Below are the code and all the weights of a small trained network. Each question names an input and a target symbol and asks about switching units off, where a switched-off unit gives its printed mean instead of its output.

import numpy as np


def w(rows, s, z=0):
    codes = np.array(rows[::2]) - 128.0
    scale = np.full(codes.shape[1], s)
    scale[-1] = z or s
    return codes * scale


def softmax(a):
    e = np.exp(a - a.max(-1, keepdims=True))
    return e / e.sum(-1, keepdims=True)


def log_softmax(a):
    a = a - a.max(-1, keepdims=True)
    return a - np.log(np.exp(a).sum(-1, keepdims=True))


def net(x, mask):
    ids = ['δεηθσφ'.index(c) for c in x.split()]
    T = len(ids)
    res = E[ids] + P[:T]
    u = 0
    for l in range(3):
        r = res
        for j in range(3):
            rows = slice(2 * j, 2 * j + 2)
            q, k, v = (r @ M[l][rows].T for M in (Q, K, V))
            z = softmax(np.where(np.tri(T) > 0, q @ k.T / 2**0.5, -1e9)) @ v
            o = O[l][rows]
            res = res + np.where(mask[u + j], z, o[:, -1]) @ o[:, :-1]
        u += 3
    return log_softmax(res[-1] @ U[:, :-1].T + U[:, -1])


Q, K, V, O = {}, {}, {}, {}
E = w([
[131,6,150],'δ',
[69,85,125],'ε',
[91,150,89],'η',
[81,195,114],'θ',
[65,70,94],'σ',
[180,136,152],'φ',
],0.02)
P = w([
[2,183,213],'0',
[105,105,122],'1',
[129,100,115],'2',
[129,106,112],'3',
[143,108,112],'4',
[152,113,112],'5',
[168,102,115],'6',
[165,114,116],'7',
[165,108,102],'8',
[162,114,95],'9',
[201,95,108],'10',
[182,106,94],'11',
[187,107,107],'12',
],0.0092)
Q[0] = w([
[83,52,96],'L0H0',
[123,142,146],'L0H0',
[112,187,213],'L0H1',
[170,58,151],'L0H1',
[128,10,99],'L0H2',
[119,168,121],'L0H2',
],0.013)
K[0] = w([
[95,168,207],'L0H0',
[75,55,147],'L0H0',
[111,137,11],'L0H1',
[105,109,165],'L0H1',
[108,215,159],'L0H2',
[88,99,80],'L0H2',
],0.011)
V[0] = w([
[197,97,177],'L0H0',
[47,156,216],'L0H0',
[254,120,202],'L0H1',
[172,95,105],'L0H1',
[129,157,132],'L0H2',
[71,146,224],'L0H2',
],0.0077)
O[0] = w([
[195,36,113,191],'L0H0',
[171,176,161,223],'L0H0',
[253,112,198,226],'L0H1',
[161,199,144,138],'L0H1',
[169,150,216,129],'L0H2',
[183,186,144,253],'L0H2',
],0.0062,0.0026)
Q[1] = w([
[176,159,110],'L1H0',
[154,251,91],'L1H0',
[111,124,160],'L1H1',
[137,105,85],'L1H1',
[116,106,105],'L1H2',
[130,92,131],'L1H2',
],0.016)
K[1] = w([
[162,156,102],'L1H0',
[134,110,4],'L1H0',
[119,88,118],'L1H1',
[116,128,116],'L1H1',
[159,101,146],'L1H2',
[157,124,110],'L1H2',
],0.02)
V[1] = w([
[171,8,163],'L1H0',
[78,22,68],'L1H0',
[203,111,77],'L1H1',
[165,104,236],'L1H1',
[45,227,222],'L1H2',
[2,214,178],'L1H2',
],0.0067)
O[1] = w([
[153,22,133,143],'L1H0',
[185,72,2,2],'L1H0',
[205,144,185,138],'L1H1',
[163,147,68,222],'L1H1',
[191,90,43,127],'L1H2',
[130,68,37,69],'L1H2',
],0.0079,0.0047)
Q[2] = w([
[148,81,162],'L2H0',
[213,137,87],'L2H0',
[92,117,170],'L2H1',
[167,154,114],'L2H1',
[239,183,96],'L2H2',
[254,235,43],'L2H2',
],0.0084)
K[2] = w([
[150,71,168],'L2H0',
[94,75,90],'L2H0',
[138,111,152],'L2H1',
[81,144,93],'L2H1',
[223,180,109],'L2H2',
[254,221,125],'L2H2',
],0.0098)
V[2] = w([
[173,88,150],'L2H0',
[126,67,149],'L2H0',
[235,27,165],'L2H1',
[108,114,161],'L2H1',
[164,90,232],'L2H2',
[254,162,141],'L2H2',
],0.0085)
O[2] = w([
[55,142,90,165],'L2H0',
[111,182,62,142],'L2H0',
[111,120,25,124],'L2H1',
[83,163,151,126],'L2H1',
[144,52,191,242],'L2H2',
[255,103,150,253],'L2H2',
],0.0064,0.0053)
U = w([
[107,2,122,80],'δ',
[127,156,148,86],'ε',
[132,110,128,85],'η',
[221,152,107,255],'θ',
[118,109,122,85],'σ',
[67,70,227,65],'φ',
],0.0067,0.0053)

Each question gives the input, a string of symbols that net reads in full, and the target symbol t.
The units are the heads (2 rows each of Q, K, V and O). Each row of codes is followed by its name. A weight is (code - 128) times the scale printed after its matrix; where a second scale follows, it is the last column's (O and U).
mask holds one flag per head, layer by layer. A switched-off head (its flag False) gives its mean, the last column of its rows in O, instead of its output. The means were averaged over made-up inputs and are rounded, as every weight is.
A unit's drop is (log p(t) with every unit on - log p(t) with that unit switched off) / (log p(t) with every unit on - log p(t) with every unit switched off).
The circuit of an input: a set's keep is (log p(t) with only the set's units on - log p(t) with every unit switched off) / (log p(t) with every unit on - log p(t) with every unit switched off). Starting from all 9 units, units are removed one at a time, each time the one whose removal leaves the highest keep (on an exact tie, the one counted first), for as long as the keep stays at least 0.8.
units of the circuit, in order: the units of the circuit, biggest drop first
most important unit: the unit with the biggest drop
heads that matter: for each layer, one digit per head in row order, 1 if its drop is at least 0.15 and else 0, layers parted by /
drop of u: that unit's drop, to one decimal
input ε φ σ θ φ θ δ, target ε: heads that matter => 110 / 111 / 001
input σ φ ε φ θ ε η ε θ δ, target σ: units of the circuit, in order => (L2H2, L0H1, L1H2, L1H0)
input θ δ φ θ σ, target θ: most important unit => L0H0
input φ θ δ ε φ θ φ σ, target φ: units of the circuit, in order => (L1H0, L2H2, L1H2)
input φ φ δ θ φ δ ε φ θ φ σ δ, target φ: heads that matter => 000 / 101 / 001
input φ δ δ δ θ φ σ θ φ ε φ ε, target φ: units of the circuit, in order => (L1H2, L2H2)
input φ θ φ δ φ δ φ φ δ φ θ φ σ, target φ: units of the circuit, in order => (L1H2, L2H2)
input φ φ φ σ δ ε σ σ φ ε, target φ: units of the circuit, in order => (L1H0, L1H2, L2H2)
input θ φ φ φ δ σ φ σ σ, target θ: units of the circuit, in order => (L0H0, L0H2, L1H2, L2H2)
input σ φ δ σ, target σ: heads that matter => 010 / 111 / 001
input ε φ δ φ φ φ φ δ σ φ δ σ, target ε: heads that matter => 010 / 011 / 001
input θ ε φ ε, target θ: heads that matter => 101 / 101 / 100
input ε σ φ θ φ θ φ θ δ φ φ ε, target ε: drop of L1H1 => 0.5
input θ δ ε, target θ: drop of L0H2 => 0.9
input ε φ σ φ φ φ φ δ φ ε φ σ, target ε: drop of L2H2 => 0.6
